Below is a small trained network, with its code and all its weights. Each question gives an input and a class and asks what happens when units are switched off, that is, made to give their printed mean instead of their output.

import numpy as np


def w(rows, s, z=0):
    codes = np.array(rows[::2]) - 128.0
    scale = np.full(codes.shape[1], s)
    scale[-1] = z or s
    return codes * scale


def norm(h):
    return h / np.sqrt((h * h).mean(-1, keepdims=True) + 1e-5)


def f(y):
    return np.maximum(y, 0)


def log_softmax(a):
    a = a - a.max(-1, keepdims=True)
    return a - np.log(np.exp(a).sum(-1, keepdims=True))


def net(x, mask):
    res = np.array(x, float).reshape(1, 5) / 4 @ E
    u = 0
    for l in range(3):
        y = f(norm(res) @ A[l][:, :-1].T + A[l][:, -1])
        res = res + np.where(mask[u : u + 8], y, B[l][:, -1]) @ B[l][:, :-1]
        u += 8
    return log_softmax(norm(res)[-1] @ U[:, :-1].T + U[:, -1])


A, B = {}, {}
E = w([
[232,255,69,52,129,242],'x0',
[15,127,152,230,48,156],'x1',
[187,59,170,203,146,205],'x2',
[169,134,159,50,109,166],'x3',
[219,215,151,146,209,59],'x4',
],0.0066)
A[0] = w([
[135,134,159,164,130,204,83],'0.n1',
[147,225,92,76,167,74,3],'0.n2',
[161,144,69,109,133,142,134],'0.n3',
[111,108,60,5,144,95,203],'0.n4',
[177,47,101,136,134,163,101],'0.n5',
[57,136,123,78,88,122,89],'0.n6',
[147,129,65,187,154,103,13],'0.n7',
[108,85,43,128,151,196,71],'0.n8',
],0.013,0.0013)
B[0] = w([
[132,116,115,167,69,120,195],'0.n1',
[207,111,4,148,126,103,244],'0.n2',
[147,158,120,142,125,83,188],'0.n3',
[50,163,106,226,107,130,255],'0.n4',
[181,157,149,125,155,197,208],'0.n5',
[75,141,147,80,178,121,216],'0.n6',
[58,163,169,114,168,122,172],'0.n7',
[168,94,82,136,96,111,202],'0.n8',
],0.015,0.0068)
A[1] = w([
[172,112,146,172,197,113,13],'1.n1',
[97,57,122,42,188,184,113],'1.n2',
[200,151,201,96,202,121,129],'1.n3',
[82,122,57,52,67,132,115],'1.n4',
[24,200,167,204,166,100,7],'1.n5',
[178,126,195,63,154,150,28],'1.n6',
[128,156,178,99,15,89,159],'1.n7',
[154,140,161,186,117,246,211],'1.n8',
],0.011,0.0019)
B[1] = w([
[131,137,116,86,191,202,167],'1.n1',
[178,111,50,44,123,118,151],'1.n2',
[77,83,115,19,120,167,156],'1.n3',
[141,57,161,74,236,116,181],'1.n4',
[74,233,164,76,168,79,254],'1.n5',
[113,11,106,127,149,96,138],'1.n6',
[139,66,2,120,195,125,153],'1.n7',
[92,91,105,237,139,101,225],'1.n8',
],0.011,0.0082)
A[2] = w([
[6,184,199,153,77,92,115],'2.n1',
[241,178,105,149,79,66,118],'2.n2',
[51,100,57,77,39,105,202],'2.n3',
[125,168,75,112,157,185,78],'2.n4',
[104,102,161,180,22,187,159],'2.n5',
[44,94,60,140,199,123,194],'2.n6',
[220,172,53,44,101,94,196],'2.n7',
[76,40,177,43,93,237,5],'2.n8',
],0.012,0.0016)
B[2] = w([
[76,214,151,78,121,188,217],'2.n1',
[127,80,109,192,117,81,186],'2.n2',
[167,105,176,84,250,141,177],'2.n3',
[52,89,204,136,97,41,166],'2.n4',
[159,208,91,166,151,11,165],'2.n5',
[153,168,212,60,50,227,252],'2.n6',
[96,151,161,254,88,134,188],'2.n7',
[202,45,95,81,105,84,156],'2.n8',
],0.013,0.012)
U = w([
[154,142,114,253,81,119,255],'0',
[177,50,157,76,111,180,15],'1',
[46,231,211,82,118,183,125],'2',
],0.012,0.0025)

Each question gives the input, the list of numbers given to net, and the class t.
The units are the neurons (one row each of A and B). Each row of codes is followed by its name. A weight is (code - 128) times the scale printed after its matrix; where a second scale follows, it is the last column's (A, B and U).
mask holds one flag per neuron, layer by layer. A switched-off neuron (its flag False) gives its mean, the last column of its row in B, instead of its output. The means were averaged over made-up inputs and are rounded, as every weight is.
A unit's drop is (log p(t) with every unit on - log p(t) with that unit switched off) / (log p(t) with every unit on - log p(t) with every unit switched off).
The circuit of an input: a set's keep is (log p(t) with only the set's units on - log p(t) with every unit switched off) / (log p(t) with every unit on - log p(t) with every unit switched off). Starting from the 12 units with the biggest drops (on a tie, the unit counted first), units are removed one at a time, each time the one whose removal leaves the highest keep (on an exact tie, the one counted first), for as long as the keep stays at least 0.8.
circuit, biggest first: the units of the circuit, biggest drop first
k most important neurons: the k neurons with the biggest drops, biggest first
drop when u is switched off: that unit's drop, to one decimal
input [-5,4,-1,8,-8], class 1: circuit, biggest first : (0.n4, 2.n8)
input [-1,0,0,4,8], class 0: circuit, biggest first : (0.n2)
input [-6,-1,6,1,6], class 1: circuit, biggest first : (0.n4, 1.n3, 2.n1)
input [4,5,-4,-7,-5], class 1: circuit, biggest first : (0.n4, 1.n4, 0.n8, 2.n1)
input [-4,5,1,0,-8], class 1: 2 most important neurons : (0.n4, 2.n8)
input [0,-6,8,-8,-2], class 1: 2 most important neurons : (0.n4, 1.n3)
input [-8,-5,0,1,-8], class 1: 4 most important neurons : (1.n2, 0.n3, 0.n7, 2.n8)
input [1,1,2,-5,-3], class 0: 2 most important neurons : (0.n8, 1.n5)
input [-4,-5,2,1,-5], class 0: 2 most important neurons : (0.n5, 1.n5)
input [-7,6,8,-8,-4], class 2: 2 most important neurons : (0.n2, 2.n1)
input [-7,2,7,-7,1], class 2: drop when 2.n4 is switched off : 0.0
input [-1,-5,8,7,6], class 1: drop when 1.n3 is switched off : 0.3
input [3,0,-7,-4,5], class 0: drop when 0.n2 is switched off : 1.2
input [-4,-4,4,4,-3], class 1: drop when 0.n4 is switched off : 0.1
input [-1,-6,-4,-3,0], class 0: most important neuron : (0.n2)
